Below is a small trained network, with its code and all its weights. Each question gives an input and a class and asks what happens when units are switched off, that is, made to give their printed mean instead of their output.

import numpy as np


def w(rows, s, z=0):
    codes = np.array(rows[::2]) - 128.0
    scale = np.full(codes.shape[1], s)
    scale[-1] = z or s
    return codes * scale


def norm(h):
    return h / np.sqrt((h * h).mean(-1, keepdims=True) + 1e-5)


def f(y):
    return np.maximum(y, 0)


def log_softmax(a):
    a = a - a.max(-1, keepdims=True)
    return a - np.log(np.exp(a).sum(-1, keepdims=True))


def net(x, mask):
    res = np.array(x, float).reshape(1, 5) / 4 @ E
    u = 0
    for l in range(3):
        y = f(norm(res) @ A[l][:, :-1].T + A[l][:, -1])
        res = res + np.where(mask[u : u + 9], y, B[l][:, -1]) @ B[l][:, :-1]
        u += 9
    return log_softmax(norm(res)[-1] @ U[:, :-1].T + U[:, -1])


A, B = {}, {}
E = w([
[127,131,129],'x0',
[135,87,3],'x1',
[125,125,128],'x2',
[191,76,131],'x3',
[193,217,124],'x4',
],0.0052)
A[0] = w([
[121,99,59,5],'L0N1',
[62,46,2,75],'L0N2',
[74,41,203,144],'L0N3',
[16,214,153,120],'L0N4',
[94,157,86,60],'L0N5',
[205,62,163,5],'L0N6',
[45,194,84,149],'L0N7',
[216,235,164,42],'L0N8',
[232,72,202,106],'L0N9',
],0.0078,0.0023)
B[0] = w([
[198,154,105,167],'L0N1',
[176,165,72,254],'L0N2',
[44,197,107,229],'L0N3',
[212,16,141,239],'L0N4',
[146,128,168,153],'L0N5',
[184,65,162,170],'L0N6',
[211,2,125,211],'L0N7',
[33,167,91,245],'L0N8',
[148,39,122,218],'L0N9',
],0.0076,0.0041)
A[1] = w([
[166,98,104,52],'L1N1',
[35,94,100,70],'L1N2',
[126,200,50,250],'L1N3',
[196,51,13,183],'L1N4',
[223,246,159,118],'L1N5',
[106,99,254,160],'L1N6',
[69,83,177,125],'L1N7',
[127,172,146,27],'L1N8',
[128,150,136,30],'L1N9',
],0.0065,0.0025)
B[1] = w([
[138,126,145,151],'L1N1',
[115,106,45,146],'L1N2',
[55,158,171,192],'L1N3',
[108,128,192,255],'L1N4',
[73,85,101,160],'L1N5',
[150,116,176,201],'L1N6',
[167,255,127,169],'L1N7',
[119,127,102,131],'L1N8',
[131,123,111,128],'L1N9',
],0.0083,0.0066)
A[2] = w([
[86,160,141,34],'L2N1',
[79,107,129,73],'L2N2',
[93,135,45,249],'L2N3',
[150,129,197,199],'L2N4',
[198,58,192,15],'L2N5',
[64,166,104,88],'L2N6',
[211,42,178,104],'L2N7',
[156,117,1,187],'L2N8',
[102,41,161,159],'L2N9',
],0.0097,0.0016)
B[2] = w([
[168,62,83,161],'L2N1',
[76,115,88,157],'L2N2',
[117,169,186,188],'L2N3',
[209,145,75,221],'L2N4',
[81,68,121,236],'L2N5',
[133,233,51,178],'L2N6',
[181,132,38,253],'L2N7',
[149,140,253,190],'L2N8',
[49,158,9,211],'L2N9',
],0.0058,0.0061)
U = w([
[131,44,62,140],'0',
[110,150,94,253],'1',
[5,170,101,71],'2',
[161,136,214,41],'3',
],0.012,0.0049)

Each question gives the input, the list of numbers given to net, and the class t.
The units are the neurons (one row each of A and B). Each row of codes is followed by its name. A weight is (code - 128) times the scale printed after its matrix; where a second scale follows, it is the last column's (A, B and U).
mask holds one flag per neuron, layer by layer. A switched-off neuron (its flag False) gives its mean, the last column of its row in B, instead of its output. The means were averaged over made-up inputs and are rounded, as every weight is.
A unit's drop is (log p(t) with every unit on - log p(t) with that unit switched off) / (log p(t) with every unit on - log p(t) with every unit switched off).
The circuit of an input: a set's keep is (log p(t) with only the set's units on - log p(t) with every unit switched off) / (log p(t) with every unit on - log p(t) with every unit switched off). Starting from the 12 units with the biggest drops (on a tie, the unit counted first), units are removed one at a time, each time the one whose removal leaves the highest keep (on an exact tie, the one counted first), for as long as the keep stays at least 0.8.
units of the circuit, in order: the units of the circuit, biggest drop first
k most important neurons: the k neurons with the biggest drops, biggest first
top k neurons in layer l: the k neurons of layer l with the biggest drops, biggest first
drop when u is switched off: that unit's drop, to one decimal
input [-1,7,-6,5,-1], class 3: top neuron in layer 0	L0N2
input [5,-3,4,1,-1], class 1: 4 most important neurons	L0N3; L1N4; L1N7; L0N7
input [-2,-7,-6,7,2], class 0: units of the circuit, in order	L0N9; L2N7
input [-8,3,6,3,-3], class 1: units of the circuit, in order	L0N4; L0N7; L0N2
input [-8,-4,3,2,4], class 2: 2 most important neurons	L0N8; L0N4
input [6,7,4,-4,4], class 3: top 2 neurons in layer 0	L0N7; L0N4
input [5,-5,5,2,7], class 2: units of the circuit, in order	L0N8; L1N5
input [5,-3,-6,-6,-6], class 0: top 3 neurons in layer 0	L0N4; L0N8; L0N7
input [7,-1,2,7,8], class 2: 4 most important neurons	L0N8; L0N4; L0N7; L1N5
input [5,-5,-3,-1,5], class 2: 2 most important neurons	L0N7; L0N8
input [5,-5,-5,-4,8], class 2: 3 most important neurons	L0N8; L1N5; L2N7
input [2,-6,5,7,1], class 0: 2 most important neurons	L0N9; L0N6
input [-5,6,5,-4,-4], class 3: 2 most important neurons	L0N2; L0N4
input [6,-6,4,6,1], class 0: units of the circuit, in order	L0N9
input [6,-6,4,-8,-6], class 0: 2 most important neurons	L0N4; L0N8
input [2,6,0,0,4], class 3: top 2 neurons in layer 2	L2N8; L2N9
input [-7,-2,1,-8,-5], class 0: top 3 neurons in layer 0	L0N4; L0N7; L0N8
input [-4,8,-7,-4,6], class 3: 4 most important neurons	L2N8; L0N7; L0N3; L0N8
input [0,-7,-5,7,7], class 0: 2 most important neurons	L0N9; L1N5
input [-7,-5,2,-6,-5], class 0: units of the circuit, in order	L0N4
input [8,7,2,2,-8], class 2: top 3 neurons in layer 1	L1N3; L1N7; L1N4
input [6,7,-1,4,0], class 3: drop when L2N8 is switched off	0.2
input [6,-2,-5,-2,8], class 2: drop when L1N5 is switched off	0.1
input [2,-4,0,6,2], class 0: drop when L2N5 is switched off	0.1
